Below is a small trained network, with its code and all its weights. Each question gives an input and a class and asks what happens when units are switched off, that is, made to give their printed mean instead of their output.

import numpy as np


def w(rows, s, z=0):
    codes = np.array(rows[::2]) - 128.0
    scale = np.full(codes.shape[1], s)
    scale[-1] = z or s
    return codes * scale


def norm(h):
    return h / np.sqrt((h * h).mean(-1, keepdims=True) + 1e-5)


def f(y):
    return np.maximum(y, 0)


def log_softmax(a):
    a = a - a.max(-1, keepdims=True)
    return a - np.log(np.exp(a).sum(-1, keepdims=True))


def net(x, mask):
    res = np.array(x, float).reshape(1, 5) / 4 @ E
    u = 0
    for l in range(2):
        y = f(norm(res) @ A[l][:, :-1].T + A[l][:, -1])
        res = res + np.where(mask[u : u + 14], y, B[l][:, -1]) @ B[l][:, :-1]
        u += 14
    return log_softmax(norm(res)[-1] @ U[:, :-1].T + U[:, -1])


A, B = {}, {}
E = w([
[122,79,234,128,90],'x0',
[127,116,125,2,168],'x1',
[237,116,101,87,70],'x2',
[129,129,128,129,130],'x3',
[128,127,129,128,129],'x4',
],0.0055)
A[0] = w([
[203,114,140,128,165,99],'0.n0',
[158,144,1,155,149,61],'0.n1',
[122,125,186,152,102,70],'0.n2',
[89,109,135,208,186,183],'0.n3',
[83,207,72,155,229,145],'0.n4',
[87,149,135,182,148,141],'0.n5',
[181,114,97,215,66,105],'0.n6',
[150,109,169,169,150,20],'0.n7',
[144,105,176,91,84,4],'0.n8',
[149,136,141,49,137,70],'0.n9',
[106,145,166,117,214,124],'0.n10',
[44,118,155,92,217,128],'0.n11',
[120,147,141,201,122,124],'0.n12',
[61,103,144,152,140,113],'0.n13',
],0.0083,0.003)
B[0] = w([
[79,151,117,138,44,163],'0.n0',
[89,246,228,113,80,231],'0.n1',
[194,59,156,77,185,170],'0.n2',
[135,119,121,24,26,227],'0.n3',
[153,4,56,163,163,254],'0.n4',
[154,94,89,67,21,197],'0.n5',
[117,200,149,214,235,234],'0.n6',
[240,115,147,73,103,144],'0.n7',
[99,84,207,173,122,162],'0.n8',
[31,133,136,91,35,185],'0.n9',
[191,153,90,194,202,190],'0.n10',
[125,189,174,219,184,234],'0.n11',
[117,88,93,37,24,197],'0.n12',
[114,199,226,39,42,186],'0.n13',
],0.0042,0.0052)
A[1] = w([
[83,86,48,132,232,51],'1.n0',
[77,70,44,158,83,21],'1.n1',
[138,2,166,54,150,202],'1.n2',
[76,179,134,93,78,29],'1.n3',
[56,90,57,181,155,128],'1.n4',
[189,148,124,130,75,119],'1.n5',
[176,184,113,179,176,140],'1.n6',
[185,80,127,218,106,26],'1.n7',
[112,85,30,122,86,14],'1.n8',
[114,119,182,135,182,1],'1.n9',
[171,61,208,189,156,126],'1.n10',
[179,149,136,97,122,123],'1.n11',
[111,126,68,186,96,62],'1.n12',
[108,118,137,137,193,114],'1.n13',
],0.0083,0.0029)
B[1] = w([
[208,59,143,165,95,204],'1.n0',
[154,158,90,59,125,175],'1.n1',
[117,147,132,228,85,253],'1.n2',
[193,80,55,122,167,192],'1.n3',
[194,74,129,118,154,199],'1.n4',
[89,103,137,160,196,231],'1.n5',
[124,118,176,191,88,218],'1.n6',
[178,93,104,103,213,176],'1.n7',
[108,247,70,2,171,178],'1.n8',
[17,233,119,50,169,155],'1.n9',
[138,113,25,45,203,226],'1.n10',
[70,130,119,120,119,178],'1.n11',
[85,164,149,84,116,182],'1.n12',
[161,67,151,145,190,170],'1.n13',
],0.0067,0.0041)
U = w([
[144,168,26,33,104,204],'0',
[206,48,105,157,235,196],'1',
[95,64,185,134,6,158],'2',
[31,146,193,97,215,36],'3',
[145,228,116,251,127,7],'4',
],0.014,0.002)

Each question gives the input, the list of numbers given to net, and the class t.
The units are the neurons (one row each of A and B). Each row of codes is followed by its name. A weight is (code - 128) times the scale printed after its matrix; where a second scale follows, it is the last column's (A, B and U).
mask holds one flag per neuron, layer by layer. A switched-off neuron (its flag False) gives its mean, the last column of its row in B, instead of its output. The means were averaged over made-up inputs and are rounded, as every weight is.
A unit's drop is (log p(t) with every unit on - log p(t) with that unit switched off) / (log p(t) with every unit on - log p(t) with every unit switched off).
The circuit of an input: a set's keep is (log p(t) with only the set's units on - log p(t) with every unit switched off) / (log p(t) with every unit on - log p(t) with every unit switched off). Starting from the 12 units with the biggest drops (on a tie, the unit counted first), units are removed one at a time, each time the one whose removal leaves the highest keep (on an exact tie, the one counted first), for as long as the keep stays at least 0.8.
circuit, biggest first: the units of the circuit, biggest drop first
most important unit: the unit with the biggest drop
k most important neurons: the k neurons with the biggest drops, biggest first
k most important neurons of layer l: the k neurons of layer l with the biggest drops, biggest first
drop when u is switched off: that unit's drop, to one decimal
input [1,-8,-5,4,7], class 2: circuit, biggest first -> [0.n13; 0.n3]
input [-1,-1,8,-2,7], class 4: most important unit -> 0.n4
input [2,-8,-1,-1,-8], class 2: 2 most important neurons of layer 0 -> [0.n12; 0.n3]
input [2,6,0,-1,2], class 3: circuit, biggest first -> [0.n11; 0.n3; 1.n9]
input [-5,-1,-6,6,4], class 0: circuit, biggest first -> [0.n3; 0.n5]
input [7,-1,-6,3,7], class 2: 3 most important neurons of layer 0 -> [0.n3; 0.n6; 0.n5]
input [6,-1,-7,-7,3], class 2: 2 most important neurons of layer 0 -> [0.n3; 0.n6]
input [8,-2,-7,4,0], class 2: 3 most important neurons -> [0.n3; 0.n6; 0.n5]
input [0,8,-2,-1,7], class 1: 3 most important neurons -> [0.n1; 1.n0; 0.n13]
input [0,-3,-6,-4,7], class 0: 2 most important neurons of layer 0 -> [0.n1; 0.n4]
input [0,6,-3,1,0], class 1: 3 most important neurons -> [0.n1; 1.n0; 0.n10]
input [-8,-7,0,0,-7], class 0: drop when 0.n5 is switched off -> 0.4
input [8,-6,4,-5,-3], class 1: drop when 0.n13 is switched off -> 0.0
input [-4,2,-1,0,0], class 1: circuit, biggest first -> [0.n4]
input [0,-3,-1,-4,-4], class 0: drop when 0.n1 is switched off -> 0.1
